Here is a tiny trained network, its code and every weight. The questions are about switching its units off for an input and a class, where a switched-off unit gives its printed mean instead of its output.

import numpy as np


def w(rows, s, z=0):
    codes = np.array(rows[::2]) - 128.0
    scale = np.full(codes.shape[1], s)
    scale[-1] = z or s
    return codes * scale


def norm(h):
    return h / np.sqrt((h * h).mean(-1, keepdims=True) + 1e-5)


def f(y):
    return np.maximum(y, 0)


def log_softmax(a):
    a = a - a.max(-1, keepdims=True)
    return a - np.log(np.exp(a).sum(-1, keepdims=True))


def net(x, mask):
    res = np.array(x, float).reshape(1, 3) / 4 @ E
    u = 0
    for l in range(3):
        y = f(norm(res) @ A[l][:, :-1].T + A[l][:, -1])
        res = res + np.where(mask[u : u + 4], y, B[l][:, -1]) @ B[l][:, :-1]
        u += 4
    return log_softmax(norm(res)[-1] @ U[:, :-1].T + U[:, -1])


A, B = {}, {}
E = w([
[176,70,91,137,108,186,180,151,152,185,139,46],'x0',
[122,201,10,112,75,125,115,178,217,104,104,96],'x1',
[102,164,67,49,131,120,214,101,138,126,145,205],'x2',
],0.013)
A[0] = w([
[87,118,68,139,77,141,136,175,174,76,120,172,157],'L0N1',
[176,144,137,120,158,169,62,134,134,181,124,76,56],'L0N2',
[73,185,151,221,128,99,59,210,95,162,64,151,5],'L0N3',
[46,160,163,162,142,117,1,36,203,81,149,231,42],'L0N4',
],0.007,0.0017)
B[0] = w([
[109,117,140,93,86,88,116,118,12,138,127,146,226],'L0N1',
[141,132,217,58,107,85,159,115,165,152,48,209,191],'L0N2',
[93,101,159,96,119,206,58,45,186,147,93,121,214],'L0N3',
[134,116,96,193,87,178,168,246,109,212,153,143,255],'L0N4',
],0.011,0.0067)
A[1] = w([
[96,121,155,85,106,97,116,119,99,138,90,163,149],'L1N1',
[7,142,107,73,142,93,171,141,173,145,148,171,225],'L1N2',
[121,143,160,134,134,107,63,112,143,121,123,61,2],'L1N3',
[101,177,110,102,156,147,176,98,156,123,143,161,61],'L1N4',
],0.011,0.0023)
B[1] = w([
[176,144,44,162,175,123,162,131,102,177,120,130,215],'L1N1',
[105,81,196,151,145,146,99,102,193,135,102,131,254],'L1N2',
[134,191,176,100,80,110,105,10,158,100,114,196,172],'L1N3',
[111,144,200,106,124,141,28,70,156,157,27,138,180],'L1N4',
],0.012,0.0082)
A[2] = w([
[115,208,161,124,150,141,183,93,119,2,183,168,3],'L2N1',
[154,117,146,161,194,160,171,64,56,91,167,154,127],'L2N2',
[91,186,51,63,82,52,46,145,121,75,104,102,127],'L2N3',
[189,86,88,142,127,157,175,124,143,184,119,91,131],'L2N4',
],0.01,0.0054)
B[2] = w([
[133,77,154,135,172,27,132,131,102,145,70,79,128],'L2N1',
[131,108,89,86,101,64,149,149,95,132,150,97,230],'L2N2',
[161,55,159,147,156,35,180,167,57,118,192,57,240],'L2N3',
[111,154,115,191,147,186,94,188,112,128,161,250,254],'L2N4',
],0.014,0.0055)
U = w([
[79,112,133,200,115,185,123,229,164,198,160,179,240],'0',
[127,65,233,75,101,89,55,69,243,160,35,137,183],'1',
[157,28,109,115,189,10,185,172,25,132,187,41,151],'2',
[146,181,74,206,179,175,78,140,86,124,104,230,106],'3',
[92,170,87,88,236,136,77,68,217,20,209,22,3],'4',
[104,247,48,86,168,145,138,18,172,2,206,56,3],'5',
[99,234,106,66,222,145,166,87,187,27,166,30,3],'6',
[53,212,84,91,187,167,120,64,153,34,211,28,3],'7',
],0.0082,0.0054)

Each question gives the input, the list of numbers given to net, and the class t.
The units are the neurons (one row each of A and B). Each row of codes is followed by its name. A weight is (code - 128) times the scale printed after its matrix; where a second scale follows, it is the last column's (A, B and U).
mask holds one flag per neuron, layer by layer. A switched-off neuron (its flag False) gives its mean, the last column of its row in B, instead of its output. The means were averaged over made-up inputs and are rounded, as every weight is.
A unit's drop is (log p(t) with every unit on - log p(t) with that unit switched off) / (log p(t) with every unit on - log p(t) with every unit switched off).
The circuit of an input: a set's keep is (log p(t) with only the set's units on - log p(t) with every unit switched off) / (log p(t) with every unit on - log p(t) with every unit switched off). Starting from all 12 units, units are removed one at a time, each time the one whose removal leaves the highest keep (on an exact tie, the one counted first), for as long as the keep stays at least 0.8.
circuit, biggest first: the units of the circuit, biggest drop first
unit that matters most: the unit with the biggest drop
k most important neurons: the k neurons with the biggest drops, biggest first
k most important neurons of layer l: the k neurons of layer l with the biggest drops, biggest first
input [-5,-7,-2], class 2: unit that matters most -> L2N2
input [1,2,7], class 1: 2 most important neurons -> L1N2, L1N4
input [-4,8,6], class 2: 2 most important neurons -> L2N3, L0N1
input [1,2,3], class 3: 2 most important neurons of layer 1 -> L1N1, L1N2
input [2,5,0], class 2: circuit, biggest first -> L2N3, L0N4
input [3,5,5], class 1: 4 most important neurons -> L1N2, L0N4, L1N4, L2N2
input [3,-4,-6], class 1: circuit, biggest first -> L0N4, L1N3
input [4,-3,-8], class 1: circuit, biggest first -> L0N4, L1N3
input [3,-1,-2], class 3: circuit, biggest first -> L0N4, L2N4, L1N2
input [5,5,8], class 1: 3 most important neurons -> L1N2, L1N4, L0N4
input [-5,8,-7], class 2: 3 most important neurons -> L2N3, L1N2, L0N1
input [-4,-4,3], class 0: 2 most important neurons -> L0N4, L2N3
input [1,-3,-3], class 3: 2 most important neurons of layer 0 -> L0N2, L0N3
input [3,1,7], class 1: circuit, biggest first -> L1N4
input [-2,5,1], class 2: 3 most important neurons -> L0N1, L2N3, L0N2
input [-8,-5,-6], class 0: 3 most important neurons -> L0N4, L1N4, L1N2
input [-3,8,-7], class 2: 4 most important neurons -> L2N3, L1N2, L0N1, L1N4
input [-8,2,6], class 0: 2 most important neurons -> L0N4, L0N3
input [2,-5,0], class 2: 2 most important neurons -> L2N2, L0N4
input [-6,2,-3], class 0: circuit, biggest first -> L0N4
input [-2,0,8], class 1: 3 most important neurons -> L1N2, L1N4, L2N4
input [-5,6,6], class 1: 2 most important neurons of layer 2 -> L2N4, L2N2
input [-5,2,6], class 1: 3 most important neurons -> L1N2, L1N4, L2N4
input [3,1,-1], class 3: 2 most important neurons of layer 0 -> L0N4, L0N2
input [1,0,-2], class 3: 2 most important neurons of layer 1 -> L1N1, L1N2
